Here is a tiny trained network, its code and every weight. The questions are about switching its units off for an input and a class, where a switched-off unit gives its printed mean instead of its output.

import numpy as np


def w(rows, s, z=0):
    codes = np.array(rows[::2]) - 128.0
    scale = np.full(codes.shape[1], s)
    scale[-1] = z or s
    return codes * scale


def f(y):
    return np.maximum(y, 0)


def log_softmax(a):
    a = a - a.max(-1, keepdims=True)
    return a - np.log(np.exp(a).sum(-1, keepdims=True))


def net(x, mask):
    res = np.array(x, float).reshape(1, 6) / 4 @ E
    y = f(res @ A[0][:, :-1].T + A[0][:, -1])
    res = res + np.where(mask, y, B[0][:, -1]) @ B[0][:, :-1]
    return log_softmax(res[-1] @ U[:, :-1].T + U[:, -1])


A, B = {}, {}
E = w([
[145,108,52,125,155,88,234,136,214,65,247,224],'x0',
[37,151,192,120,145,234,95,38,205,108,210,84],'x1',
[137,255,110,209,29,83,137,45,148,192,119,179],'x2',
[123,119,123,126,131,126,128,118,125,130,121,134],'x3',
[129,129,125,131,135,124,118,126,132,129,129,132],'x4',
[131,121,125,126,123,128,132,122,131,130,124,128],'x5',
],0.0052)
A[0] = w([
[120,141,162,122,112,158,60,117,87,157,35,70,153],'N1',
[145,109,90,120,100,77,154,187,84,133,64,147,41],'N2',
[109,78,134,118,155,145,138,158,122,110,128,122,82],'N3',
[102,131,132,132,119,176,117,98,130,133,163,118,31],'N4',
[123,255,120,183,55,88,143,44,140,149,97,163,64],'N5',
[126,131,146,126,127,134,110,125,117,136,99,118,149],'N6',
[131,120,122,136,123,119,124,142,123,136,125,131,54],'N7',
[121,135,145,123,120,136,99,128,111,143,90,109,154],'N8',
[93,145,169,117,123,235,96,53,162,126,198,96,4],'N9',
[146,123,105,125,128,97,129,155,113,132,97,130,22],'N10',
[126,125,127,132,134,125,136,129,135,125,131,132,178],'N11',
[122,134,160,133,124,136,101,124,109,141,84,104,155],'N12',
[116,128,142,114,123,159,121,105,142,122,147,112,1],'N13',
[160,111,106,127,118,72,138,174,88,143,77,148,14],'N14',
[121,3,147,98,196,168,122,199,112,85,119,84,48],'N15',
[129,105,136,121,152,136,114,145,124,118,125,116,113],'N16',
[151,111,106,127,116,89,122,167,110,137,92,143,19],'N17',
[132,107,90,116,144,86,206,133,173,107,230,189,165],'N18',
[126,132,146,134,126,140,107,127,117,135,89,108,154],'N19',
[128,126,119,127,126,126,144,124,137,122,136,131,161],'N20',
[125,139,167,123,116,144,90,124,104,141,58,100,156],'N21',
],0.0094,0.00064)
B[0] = w([
[131,101,48,165,110,149,186,125,157,82,221,159,244],'N1',
[105,148,207,164,174,118,140,112,181,102,86,90,205],'N2',
[145,152,115,109,104,130,92,126,92,167,121,135,175],'N3',
[127,135,166,150,146,111,142,144,139,113,91,105,171],'N4',
[145,114,112,5,111,143,27,150,24,207,105,130,255],'N5',
[132,114,103,136,123,132,148,122,142,121,149,138,161],'N6',
[124,129,136,137,144,121,124,112,134,127,122,127,138],'N7',
[126,114,103,141,122,138,152,126,141,112,170,147,176],'N8',
[129,143,218,177,188,69,159,147,175,93,30,99,241],'N9',
[119,139,169,142,152,119,133,121,154,115,105,117,164],'N10',
[133,116,120,127,112,129,144,115,133,131,122,124,139],'N11',
[124,115,94,137,124,134,156,120,146,109,176,150,183],'N12',
[133,133,157,144,146,106,142,137,138,124,102,114,161],'N13',
[99,143,202,152,168,121,139,126,171,98,87,95,197],'N14',
[145,164,108,44,75,124,42,118,43,221,102,150,250],'N15',
[127,129,119,108,118,121,111,126,106,154,125,133,158],'N16',
[119,135,185,147,150,124,139,124,161,114,96,103,176],'N17',
[123,97,46,189,91,173,178,119,146,86,219,142,244],'N18',
[129,122,90,143,126,129,147,122,137,111,157,150,171],'N19',
[125,116,117,123,128,136,140,124,129,124,136,136,144],'N20',
[133,112,83,151,111,143,171,131,153,104,191,152,204],'N21',
],0.011,0.008)
U = w([
[119,85,33,173,84,190,195,109,152,65,255,177,225],'0',
[138,148,118,23,87,132,13,131,41,247,99,140,145],'1',
[99,156,245,178,210,64,154,130,182,73,41,63,3],'2',
],0.0073,0.00048)

Each question gives the input, the list of numbers given to net, and the class t.
The units are the neurons (one row each of A and B). Each row of codes is followed by its name. A weight is (code - 128) times the scale printed after its matrix; where a second scale follows, it is the last column's (A, B and U).
mask holds one flag per neuron, in row order. A switched-off neuron (its flag False) gives its mean, the last column of its row in B, instead of its output. The means were averaged over made-up inputs and are rounded, as every weight is.
A unit's drop is (log p(t) with every unit on - log p(t) with that unit switched off) / (log p(t) with every unit on - log p(t) with every unit switched off).
The circuit of an input: a set's keep is (log p(t) with only the set's units on - log p(t) with every unit switched off) / (log p(t) with every unit on - log p(t) with every unit switched off). Starting from the 12 units with the biggest drops (on a tie, the unit counted first), units are removed one at a time, each time the one whose removal leaves the highest keep (on an exact tie, the one counted first), for as long as the keep stays at least 0.8.
units of the circuit, in order: the units of the circuit, biggest drop first
k most important neurons: the k neurons with the biggest drops, biggest first
drop when u is switched off: that unit's drop, to one decimal
input [-4,-6,0,-4,-7,-7], class 2: units of the circuit, in order -> N2
input [-7,7,2,-4,6,-7], class 0: 4 most important neurons -> N1; N21; N2; N12
input [-7,-7,7,-5,1,-4], class 0: 2 most important neurons -> N1; N15
input [-4,6,-3,7,6,6], class 2: 2 most important neurons -> N9; N18
input [-6,6,2,2,-1,-5], class 0: 2 most important neurons -> N1; N21
input [6,7,3,-6,-7,2], class 2: 2 most important neurons -> N9; N1
input [-7,-8,4,-3,-6,-8], class 2: 4 most important neurons -> N2; N14; N18; N17
input [1,-1,-2,-5,-2,-6], class 1: 4 most important neurons -> N1; N9; N18; N21
input [-1,-6,-5,0,5,-7], class 2: 2 most important neurons -> N5; N2
input [-4,5,1,-8,8,2], class 2: 3 most important neurons -> N9; N18; N4
input [6,4,8,4,5,-1], class 1: 2 most important neurons -> N5; N1
input [2,2,4,3,-8,2], class 1: 2 most important neurons -> N5; N1
input [-8,-7,-3,-6,3,5], class 0: 3 most important neurons -> N1; N9; N21
input [-1,4,-8,0,6,6], class 1: units of the circuit, in order -> N15
input [-1,5,-2,-4,-4,-8], class 2: 2 most important neurons -> N9; N5
input [3,2,-6,-2,3,-6], class 1: drop when N15 is switched off -> 0.4
input [2,7,2,2,-6,-4], class 2: drop when N8 is switched off -> 0.0
input [-8,5,-3,5,7,2], class 0: drop when N1 is switched off -> 0.2
